Here is a tiny trained network, its code and every weight. The questions are about switching its units off for an input and a class, where a switched-off unit gives its printed mean instead of its output.

import numpy as np


def w(rows, s, z=0):
    codes = np.array(rows[::2]) - 128.0
    scale = np.full(codes.shape[1], s)
    scale[-1] = z or s
    return codes * scale


def norm(h):
    return h / np.sqrt((h * h).mean(-1, keepdims=True) + 1e-5)


def f(y):
    return y / 2 * (1 + np.tanh(0.7978845608 * (y + 0.044715 * y**3)))


def log_softmax(a):
    a = a - a.max(-1, keepdims=True)
    return a - np.log(np.exp(a).sum(-1, keepdims=True))


def net(x, mask):
    res = np.array(x, float).reshape(1, 3) / 4 @ E
    u = 0
    for l in range(4):
        y = f(norm(res) @ A[l][:, :-1].T + A[l][:, -1])
        res = res + np.where(mask[u : u + 4], y, B[l][:, -1]) @ B[l][:, :-1]
        u += 4
    return log_softmax(norm(res)[-1] @ U[:, :-1].T + U[:, -1])


A, B = {}, {}
E = w([
[212,184,217,190,142,128,155,177,147,65,38,118],'x0',
[85,144,143,239,88,201,99,210,40,160,184,100],'x1',
[135,254,84,161,113,70,125,131,180,177,168,147],'x2',
],0.002)
A[0] = w([
[140,252,44,172,125,63,130,103,179,161,189,149,6],'0.n0',
[81,156,153,196,80,178,78,213,76,157,174,119,146],'0.n1',
[138,160,87,84,195,95,110,83,190,115,111,144,166],'0.n2',
[12,79,23,84,109,136,102,59,130,189,195,164,85],'0.n3',
],0.0016,0.0015)
B[0] = w([
[95,101,252,53,63,185,116,143,120,185,85,181,152],'0.n0',
[173,67,102,132,116,92,230,108,175,122,126,111,253],'0.n1',
[173,100,140,148,30,141,143,149,115,118,131,132,198],'0.n2',
[177,173,164,120,192,157,78,170,146,91,106,57,255],'0.n3',
],0.0031,0.0011)
A[1] = w([
[117,128,169,147,140,111,159,110,119,125,113,161,2],'1.n0',
[106,254,78,170,131,46,112,119,162,144,169,173,68],'1.n1',
[157,120,167,80,75,142,75,131,176,102,100,154,127],'1.n2',
[168,148,197,178,87,109,185,153,137,91,64,172,99],'1.n3',
],0.0025,0.0034)
B[1] = w([
[48,109,83,67,111,151,1,145,155,113,163,140,6],'1.n0',
[92,94,197,57,77,186,111,163,120,188,55,171,168],'1.n1',
[158,123,128,162,128,114,153,126,75,143,164,121,178],'1.n2',
[93,149,61,106,201,156,53,127,147,145,132,56,253],'1.n3',
],0.0039,0.0011)
A[2] = w([
[68,142,134,221,101,168,73,161,47,139,169,131,39],'2.n0',
[210,125,182,115,111,129,166,140,119,144,162,111,75],'2.n1',
[44,75,44,40,98,133,92,85,116,190,255,138,27],'2.n2',
[175,102,100,154,163,132,174,96,122,68,136,94,250],'2.n3',
],0.0028,0.0011)
B[2] = w([
[162,66,52,132,99,18,231,77,200,60,151,162,191],'2.n0',
[141,143,143,148,170,107,127,107,84,143,156,115,149],'2.n1',
[191,221,159,201,215,164,81,194,182,21,3,66,235],'2.n2',
[79,187,120,134,102,127,88,155,131,189,144,149,250],'2.n3',
],0.0033,0.002)
A[3] = w([
[171,117,100,41,153,38,139,41,184,101,89,160,56],'3.n0',
[18,129,37,129,146,116,106,124,123,221,134,111,191],'3.n1',
[96,4,164,112,163,173,138,117,60,74,80,111,20],'3.n2',
[188,177,176,161,140,110,167,158,108,135,124,101,254],'3.n3',
],0.0032,0.001)
B[3] = w([
[84,66,93,254,77,153,189,186,72,116,215,108,212],'3.n0',
[169,97,190,84,129,108,117,67,70,115,144,168,133],'3.n1',
[136,255,150,71,54,97,116,128,213,221,118,201,176],'3.n2',
[79,57,92,52,141,144,88,89,127,83,144,145,253],'3.n3',
],0.0038,0.0024)
U = w([
[117,47,61,231,76,100,250,158,114,85,219,115,190],'0',
[134,188,109,122,253,172,28,165,181,34,35,48,152],'1',
[120,189,215,44,12,130,128,140,184,250,94,228,130],'2',
[143,69,170,60,186,103,79,12,2,135,190,141,8],'3',
],0.0059,0.0017)

Each question gives the input, the list of numbers given to net, and the class t.
The units are the neurons (one row each of A and B). Each row of codes is followed by its name. A weight is (code - 128) times the scale printed after its matrix; where a second scale follows, it is the last column's (A, B and U).
mask holds one flag per neuron, layer by layer. A switched-off neuron (its flag False) gives its mean, the last column of its row in B, instead of its output. The means were averaged over made-up inputs and are rounded, as every weight is.
A unit's drop is (log p(t) with every unit on - log p(t) with that unit switched off) / (log p(t) with every unit on - log p(t) with every unit switched off).
The circuit of an input: a set's keep is (log p(t) with only the set's units on - log p(t) with every unit switched off) / (log p(t) with every unit on - log p(t) with every unit switched off). Starting from the 12 units with the biggest drops (on a tie, the unit counted first), units are removed one at a time, each time the one whose removal leaves the highest keep (on an exact tie, the one counted first), for as long as the keep stays at least 0.8.
circuit, biggest first: the units of the circuit, biggest drop first
most important unit: the unit with the biggest drop
k most important neurons: the k neurons with the biggest drops, biggest first
k most important neurons of layer l: the k neurons of layer l with the biggest drops, biggest first
drop when u is switched off: that unit's drop, to one decimal
input [6,4,7], class 2: circuit, biggest first => 2.n2, 1.n1
input [-5,4,5], class 1: 2 most important neurons of layer 3 => 3.n0, 3.n2
input [3,1,4], class 2: 2 most important neurons => 2.n2, 0.n3
input [5,3,-6], class 2: 3 most important neurons => 3.n2, 2.n2, 0.n3
input [3,6,7], class 2: most important neuron => 3.n0
input [1,-1,-4], class 2: 2 most important neurons => 3.n2, 2.n2
input [-2,4,7], class 2: 2 most important neurons => 1.n1, 3.n0
input [4,-6,-3], class 0: 2 most important neurons => 3.n0, 2.n2
input [7,6,-8], class 2: 2 most important neurons of layer 2 => 2.n2, 2.n0
input [-3,2,1], class 3: 4 most important neurons => 0.n3, 0.n1, 1.n3, 2.n2
input [2,1,-3], class 3: 2 most important neurons of layer 2 => 2.n3, 2.n2
input [1,-5,5], class 0: 2 most important neurons => 3.n0, 2.n3
input [-2,-5,-8], class 2: 2 most important neurons => 3.n2, 2.n0
input [-1,1,-8], class 2: most important unit => 3.n2
input [3,-8,8], class 0: 3 most important neurons => 3.n0, 2.n3, 3.n2
input [-1,-8,-7], class 0: 3 most important neurons => 3.n0, 1.n1, 0.n0
input [-5,-5,-2], class 0: 3 most important neurons of layer 1 => 1.n3, 1.n0, 1.n1
input [-4,-2,-4], class 1: 2 most important neurons => 2.n2, 0.n1
input [-8,6,2], class 1: 2 most important neurons => 2.n2, 3.n0
input [1,-2,-8], class 2: most important neuron => 3.n2
input [-8,2,-4], class 1: drop when 2.n2 is switched off => 1.3
input [1,-8,-6], class 0: drop when 3.n0 is switched off => 1.5
input [-6,-4,-3], class 1: drop when 2.n2 is switched off => 2.2
input [-4,-6,3], class 0: drop when 3.n0 is switched off => 2.0
